Below is a small trained network, with its code and all its weights. Each question gives an input and a class and asks what happens when units are switched off, that is, made to give their printed mean instead of their output.

import numpy as np


def w(rows, s, z=0):
    codes = np.array(rows[::2]) - 128.0
    scale = np.full(codes.shape[1], s)
    scale[-1] = z or s
    return codes * scale


def norm(h):
    return h / np.sqrt((h * h).mean(-1, keepdims=True) + 1e-5)


def f(y):
    return np.maximum(y, 0)


def log_softmax(a):
    a = a - a.max(-1, keepdims=True)
    return a - np.log(np.exp(a).sum(-1, keepdims=True))


def net(x, mask):
    res = np.array(x, float).reshape(1, 7) / 4 @ E
    u = 0
    for l in range(3):
        y = f(norm(res) @ A[l][:, :-1].T + A[l][:, -1])
        res = res + np.where(mask[u : u + 10], y, B[l][:, -1]) @ B[l][:, :-1]
        u += 10
    return log_softmax(norm(res)[-1] @ U[:, :-1].T + U[:, -1])


A, B = {}, {}
E = w([
[46,145,103],'x0',
[138,197,142],'x1',
[229,105,196],'x2',
[23,166,254],'x3',
[136,115,47],'x4',
[115,46,136],'x5',
[56,116,11],'x6',
],0.0085)
A[0] = w([
[151,65,117,80],'0.n0',
[115,7,167,161],'0.n1',
[212,83,142,43],'0.n2',
[212,89,62,255],'0.n3',
[46,160,215,132],'0.n4',
[170,167,125,15],'0.n5',
[141,212,63,94],'0.n6',
[130,72,123,173],'0.n7',
[178,135,143,85],'0.n8',
[117,147,231,228],'0.n9',
],0.013,0.0047)
B[0] = w([
[120,168,129,154],'0.n0',
[105,180,37,198],'0.n1',
[168,147,161,173],'0.n2',
[126,204,158,244],'0.n3',
[4,150,163,233],'0.n4',
[95,123,169,138],'0.n5',
[105,141,70,176],'0.n6',
[124,158,110,170],'0.n7',
[159,141,188,156],'0.n8',
[72,147,161,254],'0.n9',
],0.014,0.0082)
A[1] = w([
[64,36,80,166],'1.n0',
[66,118,103,183],'1.n1',
[93,92,200,166],'1.n2',
[93,156,214,118],'1.n3',
[133,55,110,17],'1.n4',
[207,7,72,7],'1.n5',
[228,134,150,105],'1.n6',
[118,143,165,83],'1.n7',
[101,36,91,133],'1.n8',
[109,181,160,101],'1.n9',
],0.016,0.013)
B[1] = w([
[223,208,109,186],'1.n0',
[87,108,65,254],'1.n1',
[90,157,68,213],'1.n2',
[95,182,99,230],'1.n3',
[234,249,76,128],'1.n4',
[225,215,18,128],'1.n5',
[193,117,174,155],'1.n6',
[195,159,145,140],'1.n7',
[185,212,62,137],'1.n8',
[85,186,84,193],'1.n9',
],0.012,0.0099)
A[2] = w([
[119,114,60,150],'2.n0',
[94,3,78,68],'2.n1',
[154,158,97,137],'2.n2',
[127,106,87,9],'2.n3',
[78,36,172,7],'2.n4',
[82,92,186,10],'2.n5',
[165,95,148,155],'2.n6',
[114,108,64,139],'2.n7',
[92,48,132,19],'2.n8',
[119,136,66,149],'2.n9',
],0.023,0.013)
B[2] = w([
[164,184,66,218],'2.n0',
[231,238,36,128],'2.n1',
[179,108,143,206],'2.n2',
[13,184,156,128],'2.n3',
[218,187,5,128],'2.n4',
[58,204,144,128],'2.n5',
[127,111,200,133],'2.n6',
[119,125,73,202],'2.n7',
[198,221,178,128],'2.n8',
[196,170,70,245],'2.n9',
],0.017,0.011)
U = w([
[25,102,217,2],'0',
[159,78,113,17],'1',
[48,129,168,72],'2',
[187,143,44,198],'3',
[252,55,247,185],'4',
],0.016,0.0065)

Each question gives the input, the list of numbers given to net, and the class t.
The units are the neurons (one row each of A and B). Each row of codes is followed by its name. A weight is (code - 128) times the scale printed after its matrix; where a second scale follows, it is the last column's (A, B and U).
mask holds one flag per neuron, layer by layer. A switched-off neuron (its flag False) gives its mean, the last column of its row in B, instead of its output. The means were averaged over made-up inputs and are rounded, as every weight is.
A unit's drop is (log p(t) with every unit on - log p(t) with that unit switched off) / (log p(t) with every unit on - log p(t) with every unit switched off).
The circuit of an input: a set's keep is (log p(t) with only the set's units on - log p(t) with every unit switched off) / (log p(t) with every unit on - log p(t) with every unit switched off). Starting from the 12 units with the biggest drops (on a tie, the unit counted first), units are removed one at a time, each time the one whose removal leaves the highest keep (on an exact tie, the one counted first), for as long as the keep stays at least 0.8.
units of the circuit, in order: the units of the circuit, biggest drop first
top k neurons: the k neurons with the biggest drops, biggest first
top k neurons in layer l: the k neurons of layer l with the biggest drops, biggest first
drop of u: that unit's drop, to one decimal
input [1,-2,6,6,-2,2,3], class 2: units of the circuit, in order : (0.n4)
input [-5,3,-2,1,5,8,-8], class 2: top 4 neurons : (2.n9 1.n1 2.n0 0.n9)
input [-5,7,2,-1,-5,6,-4], class 2: top 2 neurons : (0.n9 2.n9)
input [4,0,-1,0,1,1,-8], class 2: top 2 neurons : (0.n9 0.n4)
input [-8,-2,-3,3,-8,3,0], class 2: top 2 neurons : (0.n9 0.n4)
input [-4,-2,2,4,3,-7,-1], class 0: top 2 neurons in layer 0 : (0.n9 0.n1)
input [-3,-5,0,7,2,-2,3], class 2: top 3 neurons in layer 0 : (0.n4 0.n9 0.n6)
input [-7,-1,1,3,7,-1,-2], class 4: top 3 neurons in layer 0 : (0.n4 0.n2 0.n8)
input [0,1,1,2,-1,-3,-2], class 0: top 3 neurons in layer 0 : (0.n9 0.n4 0.n1)
input [-3,2,-5,1,1,3,-4], class 2: top 2 neurons in layer 0 : (0.n4 0.n9)
input [-8,2,-2,-3,-3,1,1], class 4: top 2 neurons in layer 0 : (0.n4 0.n9)
input [3,3,-7,-2,-2,6,-8], class 2: top 3 neurons in layer 0 : (0.n4 0.n9 0.n6)
input [1,1,7,-1,7,-6,-4], class 4: drop of 0.n4 : 0.2
input [-5,-7,-2,3,-4,-4,-1], class 2: drop of 0.n4 : 0.5
input [-7,5,6,7,3,-6,5], class 0: drop of 0.n9 : 0.2
